Below are the code and all the weights of a small trained network. Each question names an input and a target symbol and asks about switching units off, where a switched-off unit gives its printed mean instead of its output.

import numpy as np


def w(rows, s, z=0):
    codes = np.array(rows[::2]) - 128.0
    scale = np.full(codes.shape[1], s)
    scale[-1] = z or s
    return codes * scale


def norm(h):
    return h / np.sqrt((h * h).mean(-1, keepdims=True) + 1e-5)


def f(y):
    return y / 2 * (1 + np.tanh(0.7978845608 * (y + 0.044715 * y**3)))


def softmax(a):
    e = np.exp(a - a.max(-1, keepdims=True))
    return e / e.sum(-1, keepdims=True)


def log_softmax(a):
    a = a - a.max(-1, keepdims=True)
    return a - np.log(np.exp(a).sum(-1, keepdims=True))


def net(x, mask):
    ids = ['ΔΛαεηφψ'.index(c) for c in x.split()]
    T = len(ids)
    res = E[ids] + P[:T]
    r = norm(res)
    for j in range(3):
        rows = slice(3 * j, 3 * j + 3)
        q, k, v = (r @ M[0][rows].T for M in (Q, K, V))
        z = softmax(np.where(np.tri(T) > 0, q @ k.T / 3**0.5, -1e9)) @ v
        o = O[0][rows]
        res = res + np.where(mask[j], z, o[:, -1]) @ o[:, :-1]
    y = f(norm(res) @ A[0][:, :-1].T + A[0][:, -1])
    res = res + np.where(mask[3:11], y, B[0][:, -1]) @ B[0][:, :-1]
    return log_softmax(norm(res)[-1] @ U[:, :-1].T + U[:, -1])


Q, K, V, O, A, B = {}, {}, {}, {}, {}, {}
E = w([
[166,175,146],'Δ',
[182,33,149],'Λ',
[186,30,138],'α',
[101,72,87],'ε',
[176,193,90],'η',
[162,135,254],'φ',
[85,88,156],'ψ',
],0.0089)
P = w([
[238,3,154],'0',
[181,63,150],'1',
[151,79,149],'2',
[138,122,165],'3',
[128,152,173],'4',
[113,181,183],'5',
[108,201,184],'6',
[92,229,189],'7',
[126,231,199],'8',
],0.0025)
Q[0] = w([
[166,250,100],'h1',
[125,109,77],'h1',
[91,47,131],'h1',
[82,162,130],'h2',
[101,127,69],'h2',
[119,174,129],'h2',
[152,144,64],'h3',
[183,117,237],'h3',
[234,161,169],'h3',
],0.017)
K[0] = w([
[211,54,108],'h1',
[167,102,64],'h1',
[67,177,117],'h1',
[178,141,105],'h2',
[150,160,176],'h2',
[178,121,128],'h2',
[148,159,75],'h3',
[124,171,249],'h3',
[182,209,145],'h3',
],0.016)
V[0] = w([
[144,131,116],'h1',
[161,122,50],'h1',
[111,184,192],'h1',
[106,149,125],'h2',
[41,233,144],'h2',
[165,93,201],'h2',
[167,67,95],'h3',
[131,122,156],'h3',
[82,210,2],'h3',
],0.0059)
O[0] = w([
[137,137,128,119],'h1',
[193,133,135,102],'h1',
[86,149,178,100],'h1',
[122,106,140,101],'h2',
[147,39,144,3],'h2',
[179,175,97,184],'h2',
[117,133,190,162],'h3',
[102,131,127,139],'h3',
[253,111,98,39],'h3',
],0.0063,0.0048)
A[0] = w([
[152,121,50,196],'n1',
[111,227,141,2],'n2',
[90,60,85,148],'n3',
[110,148,133,89],'n4',
[21,182,95,171],'n5',
[203,108,9,162],'n6',
[80,173,64,124],'n7',
[149,254,99,91],'n8',
],0.0092,0.0013)
B[0] = w([
[48,161,195,178],'n1',
[139,54,207,164],'n2',
[17,55,151,187],'n3',
[136,112,155,136],'n4',
[210,127,64,255],'n5',
[115,254,118,224],'n6',
[94,208,75,190],'n7',
[161,35,95,193],'n8',
],0.0097,0.005)
U = w([
[232,70,93,251],'Δ',
[133,160,229,161],'Λ',
[34,224,156,129],'α',
[74,62,131,85],'ε',
[224,216,100,208],'η',
[92,75,160,149],'φ',
[95,94,2,53],'ψ',
],0.0087,0.0025)

Each question gives the input, a string of symbols that net reads in full, and the target symbol t.
The units are the heads (3 rows each of Q, K, V and O) and the neurons (one row each of A and B). Each row of codes is followed by its name. A weight is (code - 128) times the scale printed after its matrix; where a second scale follows, it is the last column's (O, A, B and U).
mask holds one flag per unit, heads first, then neurons. A switched-off unit (its flag False) gives its mean, the last column of its rows in O or B, instead of its output. The means were averaged over made-up inputs and are rounded, as every weight is.
A unit's drop is (log p(t) with every unit on - log p(t) with that unit switched off) / (log p(t) with every unit on - log p(t) with every unit switched off).
The circuit of an input: a set's keep is (log p(t) with only the set's units on - log p(t) with every unit switched off) / (log p(t) with every unit on - log p(t) with every unit switched off). Starting from all 11 units, units are removed one at a time, each time the one whose removal leaves the highest keep (on an exact tie, the one counted first), for as long as the keep stays at least 0.8.
circuit, biggest first: the units of the circuit, biggest drop first
most important unit: the unit with the biggest drop
k most important neurons: the k neurons with the biggest drops, biggest first
which heads matter: for each layer, one digit per head in row order, 1 if its drop is at least 0.15 and else 0, layers parted by /
drop of u: that unit's drop, to one decimal
input Δ ψ Λ α, target ε: circuit, biggest first	n6; n5
input ε ε Λ α, target φ: most important unit	h3
input ψ ε ε η ε ψ φ Λ α, target ψ: circuit, biggest first	h3; n1
input ε Λ Δ Δ ε ε α Λ, target φ: which heads matter	010
input ψ ψ φ φ Λ, target ψ: circuit, biggest first	h3; n1
input ε α η Λ, target η: 4 most important neurons	n3; n2; n8; n1
input α Λ Λ α Λ ε, target η: 3 most important neurons	n3; n6; n8
input ε Δ ε Λ ε Δ ψ ψ ψ, target ψ: 2 most important neurons	n5; n6
input ψ ε ε, target α: circuit, biggest first	h1; n1; n6
input ε η Λ ψ ε α Λ, target φ: which heads matter	000
input Λ ψ Δ ε Δ Δ ε, target ε: which heads matter	111
input η ε ε, target α: which heads matter	101
input ε α ε ε α, target φ: which heads matter	001
input ε η Λ, target η: which heads matter	000
input ε Λ ε Δ η η ε, target ε: which heads matter	011
input ε ε α ε Λ ε, target η: which heads matter	111
input ε α Λ Δ, target Δ: 2 most important neurons	n8; n2
input ε φ Λ, target ψ: most important neuron	n5
input ε ψ η η Λ Λ Λ Λ, target Λ: 3 most important neurons	n5; n8; n3
input Δ φ φ ε ψ Λ ψ Λ Λ, target ε: most important unit	n6
input Λ η α, target η: drop of n5	-0.1
